Below is a small trained network, with its code and all its weights. Each question gives an input and a class and asks what happens when units are switched off, that is, made to give their printed mean instead of their output.

import numpy as np


def w(rows, s, z=0):
    codes = np.array(rows[::2]) - 128.0
    scale = np.full(codes.shape[1], s)
    scale[-1] = z or s
    return codes * scale


def norm(h):
    return h / np.sqrt((h * h).mean(-1, keepdims=True) + 1e-5)


def f(y):
    return np.maximum(y, 0)


def log_softmax(a):
    a = a - a.max(-1, keepdims=True)
    return a - np.log(np.exp(a).sum(-1, keepdims=True))


def net(x, mask):
    res = np.array(x, float).reshape(1, 3) / 4 @ E
    u = 0
    for l in range(3):
        y = f(norm(res) @ A[l][:, :-1].T + A[l][:, -1])
        res = res + np.where(mask[u : u + 3], y, B[l][:, -1]) @ B[l][:, :-1]
        u += 3
    return log_softmax(norm(res)[-1] @ U[:, :-1].T + U[:, -1])


A, B = {}, {}
E = w([
[76,234,40,218],'x0',
[2,82,122,186],'x1',
[241,106,193,160],'x2',
],0.00085)
A[0] = w([
[48,78,138,251,171],'0.n0',
[79,48,195,252,94],'0.n1',
[246,90,152,61,9],'0.n2',
],0.0019,0.0012)
B[0] = w([
[215,88,112,37,254],'0.n0',
[251,135,60,204,203],'0.n1',
[2,187,162,88,203],'0.n2',
],0.0025,0.0013)
A[1] = w([
[182,201,84,221,159],'1.n0',
[133,162,252,39,88],'1.n1',
[23,113,120,75,9],'1.n2',
],0.0029,0.0011)
B[1] = w([
[164,4,165,199,249],'1.n0',
[51,223,202,143,232],'1.n1',
[205,96,56,54,178],'1.n2',
],0.0034,0.0019)
A[2] = w([
[147,253,238,59,254],'2.n0',
[51,149,206,43,1],'2.n1',
[108,103,53,83,25],'2.n2',
],0.0029,0.00044)
B[2] = w([
[4,195,153,176,252],'2.n0',
[144,222,242,252,205],'2.n1',
[62,158,126,44,173],'2.n2',
],0.0043,0.0024)
U = w([
[176,167,112,141,3],'0',
[247,2,126,238,190],'1',
[37,245,231,193,189],'2',
[46,103,48,1,129],'3',
],0.0071,0.0063)

Each question gives the input, the list of numbers given to net, and the class t.
The units are the neurons (one row each of A and B). Each row of codes is followed by its name. A weight is (code - 128) times the scale printed after its matrix; where a second scale follows, it is the last column's (A, B and U).
mask holds one flag per neuron, layer by layer. A switched-off neuron (its flag False) gives its mean, the last column of its row in B, instead of its output. The means were averaged over made-up inputs and are rounded, as every weight is.
A unit's drop is (log p(t) with every unit on - log p(t) with that unit switched off) / (log p(t) with every unit on - log p(t) with every unit switched off).
The circuit of an input: a set's keep is (log p(t) with only the set's units on - log p(t) with every unit switched off) / (log p(t) with every unit on - log p(t) with every unit switched off). Starting from all 9 units, units are removed one at a time, each time the one whose removal leaves the highest keep (on an exact tie, the one counted first), for as long as the keep stays at least 0.8.
circuit, biggest first: the units of the circuit, biggest drop first
k most important neurons: the k neurons with the biggest drops, biggest first
k most important neurons of layer l: the k neurons of layer l with the biggest drops, biggest first
drop of u: that unit's drop, to one decimal
input [-7,8,-8], class 3: circuit, biggest first -> 1.n2, 2.n0
input [7,-3,-3], class 1: 2 most important neurons -> 1.n0, 2.n0
input [-7,6,-3], class 1: circuit, biggest first -> 2.n0
input [5,-2,-6], class 3: circuit, biggest first -> 2.n1, 2.n0, 1.n1
input [-4,6,6], class 1: circuit, biggest first -> 0.n1, 2.n0
input [3,-5,-8], class 3: 2 most important neurons of layer 2 -> 2.n1, 2.n0
input [-5,7,-2], class 3: 2 most important neurons -> 1.n1, 1.n0
input [-8,7,-5], class 3: 2 most important neurons of layer 2 -> 2.n0, 2.n2
input [-4,5,6], class 1: 3 most important neurons -> 0.n1, 2.n0, 1.n1
input [8,2,0], class 1: drop of 2.n0 -> 0.2
input [6,-5,-8], class 3: drop of 2.n0 -> 0.3
input [-5,5,-3], class 3: drop of 1.n1 -> 1.0
